[[-60  41 -13]
 [-31  26  46]
 [-60  64  -9]
 [-45  10  41]
 [ 29 -17 -20]]
->
[[26 46]
 [64 -9]]

[[ 40  -4  -4 -32]
 [-15  28  28 -50]
 [ 34  -1  -1 -34]
 [  7  15  15 -43]
 [  4  17  17 -44]]
->
[[28 28]
 [-1 -1]]

[[ 40 -59  -3]
 [-46  -9   8]
 [-25   3 -51]]
->
[[ -9   8]
 [  3 -51]]

[[  1 -34  13 -30   3]
 [ -5  -7  -4  -3   4]
 [  4  62 -24  41   1]]
->
[[ -7  -4]
 [ 62 -24]]

[[ -1   4  21  16  -3]
 [ 22  -4 -23 -31  -4]
 [-48  -2 -19 -36 -32]
 [  6   6  21  18   1]
 [-12  -2 -35 -37  -7]]
->
[[ -4 -23]
 [ -2 -19]]

[[ -5  56  27]
 [ -6 -50 -25]
 [-34  -9  -6]
 [ 24  29  15]]
->
[[-50 -25]
 [ -9  -6]]

[[ 36  -9  14 -33]
 [-17   3 -25  12]
 [-37   0 -12  26]
 [ 19 -11 -14  48]
 [ 14 -13  21   4]]
->
[[  3 -25]
 [  0 -12]]

[[  1  62  31  34   0]
 [-19 -39 -27   9   2]
 [-15  47  41  11 -63]]
->
[[-39 -27]
 [ 47  41]]

[[-11   4  -4]
 [ -7   2  25]
 [-22  19  28]
 [ 11   4 -12]
 [-52   3  10]]
->
[[ 2 25]
 [19 28]]
---
[[ 53 -30 -59 -15  38]
 [ 34  24 -13 -63 -63]]
->
[ 38 -63]

[[ 14  49  19 -38  10]
 [ 22 -11 -14  29 -18]
 [ 34 -23  53  63 -20]
 [-26  59  15 -37   2]]
->
[10 29 53 59]

[[-43  30 -19  -4]
 [-51 -21  32  53]
 [  6  -7  12  -5]
 [-46  49  36  -5]]
->
[ -4  32  -7 -46]

[[-29  -8]
 [ 23  -6]
 [ 27  23]
 [ -6 -17]
 [ 61 -64]]
->
[-8 23]

[[ 16  -5  15]
 [ -7   5   5]
 [-20 -29  -3]
 [ 21 -49  19]]
->
[ 15   5 -20]

[[ -3  46]
 [ -7 -22]]
->
[46 -7]

[[-11  49 -19  41]
 [-57  19  43  21]
 [ 47  20  19 -41]
 [ 27   7  16 -47]]
->
[41 43 20 27]

[[ 22 -20 -51  24]
 [ 19  -2   8   8]]
->
[24  8]

[[ 21   4   3 -10   1]
 [ 41 -27 -27  45  14]
 [-23  59  12  63 -11]
 [ 10  16 -23 -17 -15]]
->
[ 1 45 12 16]
---
[[ 21 -21  52 -32   1]
 [-18  13  -7  25 -28]
 [-10  39   3 -32   1]
 [ 52 -25   8   1  31]]
->
[[-18  13  -7]
 [-10  39   3]]

[[  9 -34  -3]
 [-14  47  29]
 [-42  31  30]
 [-54  29 -55]]
->
[[-14  47  29]
 [-42  31  30]]

[[ 15   9   8 -51 -14]
 [  2  45 -18   5 -38]
 [ 37   8  -8   3  20]
 [-11  37   9  18   7]]
->
[[  2  45 -18]
 [ 37   8  -8]]

[[-60  12 -16  -8  26]
 [  4 -10  41  -5 -16]
 [-43 -36  36  -2  -3]]
->
[[  4 -10  41]
 [-43 -36  36]]

[[ 62  33 -26 -17  15]
 [  0 -14 -43   7 -61]
 [-28   2 -19  11  -8]
 [ 19  -2  56  53   6]
 [  6  15  17 -43 -17]]
->
[[  0 -14 -43]
 [-28   2 -19]]

[[ -5  24 -43  35  -5]
 [  1 -24  44 -60  25]
 [-13  24 -17  51 -29]]
->
[[  1 -24  44]
 [-13  24 -17]]

[[-20  -5  24 -26 -16]
 [  6  16   1  16  16]
 [  0  14   2  22  16]
 [-17  12  10  56  13]]
->
[[ 6 16  1]
 [ 0 14  2]]
---
[[-27 -34  48  -1  -1]
 [  6  -6  -5   1   0]
 [-37 -33 -11   1   0]
 [ 50   0 -51   1   0]]
->
[[-37 -33 -11   1   0]
 [-27 -34  48  -1  -1]
 [  6  -6  -5   1   0]
 [ 50   0 -51   1   0]]

[[  2  40 -45   4  46   8 -23   8]
 [-31  56 -57 -47 -47 -28 -13  -7]]
->
[[-31  56 -57 -47 -47 -28 -13  -7]
 [  2  40 -45   4  46   8 -23   8]]

[[-13 -16  24 -43   0 -47 -18   3  -9  29  -3]
 [-17  -4   9 -12  11 -14  -7 -24 -10  16 -10]
 [-19 -27  16 -46 -21 -48 -22  22 -32  33 -12]
 [  3 -15   6 -36 -44 -49 -21  22 -29  33   3]
 [ -3   2  14 -32   7 -35 -20  11 -25 -11  -4]
 [-21 -30  -8 -38 -37 -40 -16  26 -30  51  -7]
 [ -9  -5   2 -44 -11 -57 -32  13 -31  19   5]
 [-10 -19  -4 -29 -63 -27 -14  27 -34  36  -9]]
->
[[-21 -30  -8 -38 -37 -40 -16  26 -30  51  -7]
 [-19 -27  16 -46 -21 -48 -22  22 -32  33 -12]
 [-17  -4   9 -12  11 -14  -7 -24 -10  16 -10]
 [-13 -16  24 -43   0 -47 -18   3  -9  29  -3]
 [-10 -19  -4 -29 -63 -27 -14  27 -34  36  -9]
 [ -9  -5   2 -44 -11 -57 -32  13 -31  19   5]
 [ -3   2  14 -32   7 -35 -20  11 -25 -11  -4]
 [  3 -15   6 -36 -44 -49 -21  22 -29  33   3]]

[[ 10 -60  36]
 [ 35 -49  37]
 [-50  34 -35]
 [ 42 -42  37]
 [ 65   8  18]
 [-56 -40   4]
 [ 50 -36  37]
 [ 41 -42  37]
 [-11 -62  32]]
->
[[-56 -40   4]
 [-50  34 -35]
 [-11 -62  32]
 [ 10 -60  36]
 [ 35 -49  37]
 [ 41 -42  37]
 [ 42 -42  37]
 [ 50 -36  37]
 [ 65   8  18]]

[[ 21  55 -44 -16  53 -45  25 -61  26  10  29   6  44  44  17]
 [-60  39 -20  19  14  -1 -17  44  61 -16  55 -27   4 -51  50]]
->
[[-60  39 -20  19  14  -1 -17  44  61 -16  55 -27   4 -51  50]
 [ 21  55 -44 -16  53 -45  25 -61  26  10  29   6  44  44  17]]

[[ -1   2  -5   3  -1  -4  -1  -1   2   2   0   1 -19  -2  -1]
 [ -8   1   4  -4  -3   4  -4   1  -1  -2   5  -6 -53  -6   4]]
->
[[ -8   1   4  -4  -3   4  -4   1  -1  -2   5  -6 -53  -6   4]
 [ -1   2  -5   3  -1  -4  -1  -1   2   2   0   1 -19  -2  -1]]

[[-19   3 -27   6  27 -40  27 -27 -15 -52]
 [-39 -14   7  30 -22   4  21  14 -49  10]
 [-24  -1   6   0  37 -44  21 -29 -12 -48]
 [ -7   1  -8   1  14 -18  10 -12  -4 -22]]
->
[[-39 -14   7  30 -22   4  21  14 -49  10]
 [-24  -1   6   0  37 -44  21 -29 -12 -48]
 [-19   3 -27   6  27 -40  27 -27 -15 -52]
 [ -7   1  -8   1  14 -18  10 -12  -4 -22]]

[[ 45 -57]
 [ 32  14]]
->
[[ 32  14]
 [ 45 -57]]

[[-19  21 -20  -8]
 [-22  11 -33   3]
 [ -8  35 -23 -26]
 [  7 -38  49  22]
 [-13  32 -22  12]
 [ -3 -14  13  38]
 [-46  48 -58  -3]
 [  8  -9  33  -6]
 [ 12 -15   8  10]
 [  4   3  -1 -15]]
->
[[-46  48 -58  -3]
 [-22  11 -33   3]
 [-19  21 -20  -8]
 [-13  32 -22  12]
 [ -8  35 -23 -26]
 [ -3 -14  13  38]
 [  4   3  -1 -15]
 [  7 -38  49  22]
 [  8  -9  33  -6]
 [ 12 -15   8  10]]
